Below are the code and all the weights of a small trained network. Each question names an input and a target symbol and asks about switching units off, where a switched-off unit gives its printed mean instead of its output.

import numpy as np


def w(rows, s, z=0):
    codes = np.array(rows[::2]) - 128.0
    scale = np.full(codes.shape[1], s)
    scale[-1] = z or s
    return codes * scale


def norm(h):
    return h / np.sqrt((h * h).mean(-1, keepdims=True) + 1e-5)


def f(y):
    return np.maximum(y, 0)


def softmax(a):
    e = np.exp(a - a.max(-1, keepdims=True))
    return e / e.sum(-1, keepdims=True)


def log_softmax(a):
    a = a - a.max(-1, keepdims=True)
    return a - np.log(np.exp(a).sum(-1, keepdims=True))


def net(x, mask):
    ids = ['αγεηλμξσφ'.index(c) for c in x.split()]
    T = len(ids)
    res = E[ids] + P[:T]
    r = norm(res)
    for j in range(2):
        rows = slice(4 * j, 4 * j + 4)
        q, k, v = (r @ M[0][rows].T for M in (Q, K, V))
        z = softmax(np.where(np.tri(T) > 0, q @ k.T / 4**0.5, -1e9)) @ v
        o = O[0][rows]
        res = res + np.where(mask[j], z, o[:, -1]) @ o[:, :-1]
    y = f(norm(res) @ A[0][:, :-1].T + A[0][:, -1])
    res = res + np.where(mask[2:6], y, B[0][:, -1]) @ B[0][:, :-1]
    return log_softmax(norm(res)[-1] @ U[:, :-1].T + U[:, -1])


Q, K, V, O, A, B = {}, {}, {}, {}, {}, {}
E = w([
[161,152,160,5],'α',
[212,73,89,77],'γ',
[53,144,148,45],'ε',
[115,27,142,128],'η',
[154,89,149,58],'λ',
[101,108,29,113],'μ',
[160,208,77,7],'ξ',
[208,135,68,42],'σ',
[48,217,37,53],'φ',
],0.0028)
P = w([
[138,165,148,212],'0',
[4,125,101,64],'1',
[131,130,142,171],'2',
[122,54,134,38],'3',
[132,129,141,172],'4',
[110,50,136,30],'5',
[130,127,143,176],'6',
],0.0042)
Q[0] = w([
[80,80,177,121],'h1',
[171,67,81,139],'h1',
[29,140,108,144],'h1',
[127,91,135,48],'h1',
[99,153,148,254],'h2',
[65,198,209,91],'h2',
[54,138,64,94],'h2',
[59,3,76,27],'h2',
],0.0093)
K[0] = w([
[62,154,145,199],'h1',
[153,126,91,156],'h1',
[78,112,171,114],'h1',
[142,210,155,186],'h1',
[54,50,103,91],'h2',
[78,166,187,89],'h2',
[64,218,96,181],'h2',
[139,180,166,255],'h2',
],0.0097)
V[0] = w([
[70,131,127,90],'h1',
[137,148,81,164],'h1',
[146,93,78,52],'h1',
[108,90,169,158],'h1',
[176,100,51,220],'h2',
[55,124,212,67],'h2',
[215,168,179,48],'h2',
[183,2,230,178],'h2',
],0.0068)
O[0] = w([
[164,94,127,188,169],'h1',
[41,162,146,140,147],'h1',
[189,215,138,161,69],'h1',
[173,58,124,88,111],'h1',
[197,141,145,185,159],'h2',
[60,56,93,58,94],'h2',
[72,222,214,35,77],'h2',
[121,56,254,157,2],'h2',
],0.0066,0.0032)
A[0] = w([
[36,166,138,226,150],'n1',
[77,74,189,127,58],'n2',
[2,74,97,121,105],'n3',
[114,76,118,82,5],'n4',
],0.0055,0.002)
B[0] = w([
[142,22,232,79,162],'n1',
[3,200,33,215,158],'n2',
[225,37,185,164,252],'n3',
[175,182,102,105,169],'n4',
],0.005,0.0033)
U = w([
[47,155,163,39,126],'α',
[206,128,218,161,158],'γ',
[103,15,53,91,157],'ε',
[154,36,171,191,6],'η',
[67,88,206,135,90],'λ',
[214,126,67,228,208],'μ',
[93,215,73,91,39],'ξ',
[161,217,169,138,209],'σ',
[113,174,4,142,42],'φ',
],0.011,0.0012)

Each question gives the input, a string of symbols that net reads in full, and the target symbol t.
The units are the heads (4 rows each of Q, K, V and O) and the neurons (one row each of A and B). Each row of codes is followed by its name. A weight is (code - 128) times the scale printed after its matrix; where a second scale follows, it is the last column's (O, A, B and U).
mask holds one flag per unit, heads first, then neurons. A switched-off unit (its flag False) gives its mean, the last column of its rows in O or B, instead of its output. The means were averaged over made-up inputs and are rounded, as every weight is.
A unit's drop is (log p(t) with every unit on - log p(t) with that unit switched off) / (log p(t) with every unit on - log p(t) with every unit switched off).
The circuit of an input: a set's keep is (log p(t) with only the set's units on - log p(t) with every unit switched off) / (log p(t) with every unit on - log p(t) with every unit switched off). Starting from all 6 units, units are removed one at a time, each time the one whose removal leaves the highest keep (on an exact tie, the one counted first), for as long as the keep stays at least 0.8.
circuit, biggest first: the units of the circuit, biggest drop first
heads that matter: for each layer, one digit per head in row order, 1 if its drop is at least 0.15 and else 0, layers parted by /
drop of u: that unit's drop, to one decimal
input ξ φ ε ε, target ξ: circuit, biggest first	[h2]
input γ μ α γ ξ α, target γ: heads that matter	01
input λ ξ μ σ, target λ: circuit, biggest first	[h2 h1]
input σ ε ξ μ, target σ: heads that matter	01
input γ φ ε λ, target γ: heads that matter	01
input η σ ε φ μ μ, target η: heads that matter	01
input γ φ μ γ ε φ, target γ: heads that matter	01
input φ α ε ε, target φ: heads that matter	01
input ξ φ μ μ, target ξ: heads that matter	01
input μ ε φ φ, target μ: drop of h2	0.9
input ξ ξ ξ ε μ φ, target ξ: drop of n2	0.0
input φ λ φ φ η η, target φ: drop of h2	1.1
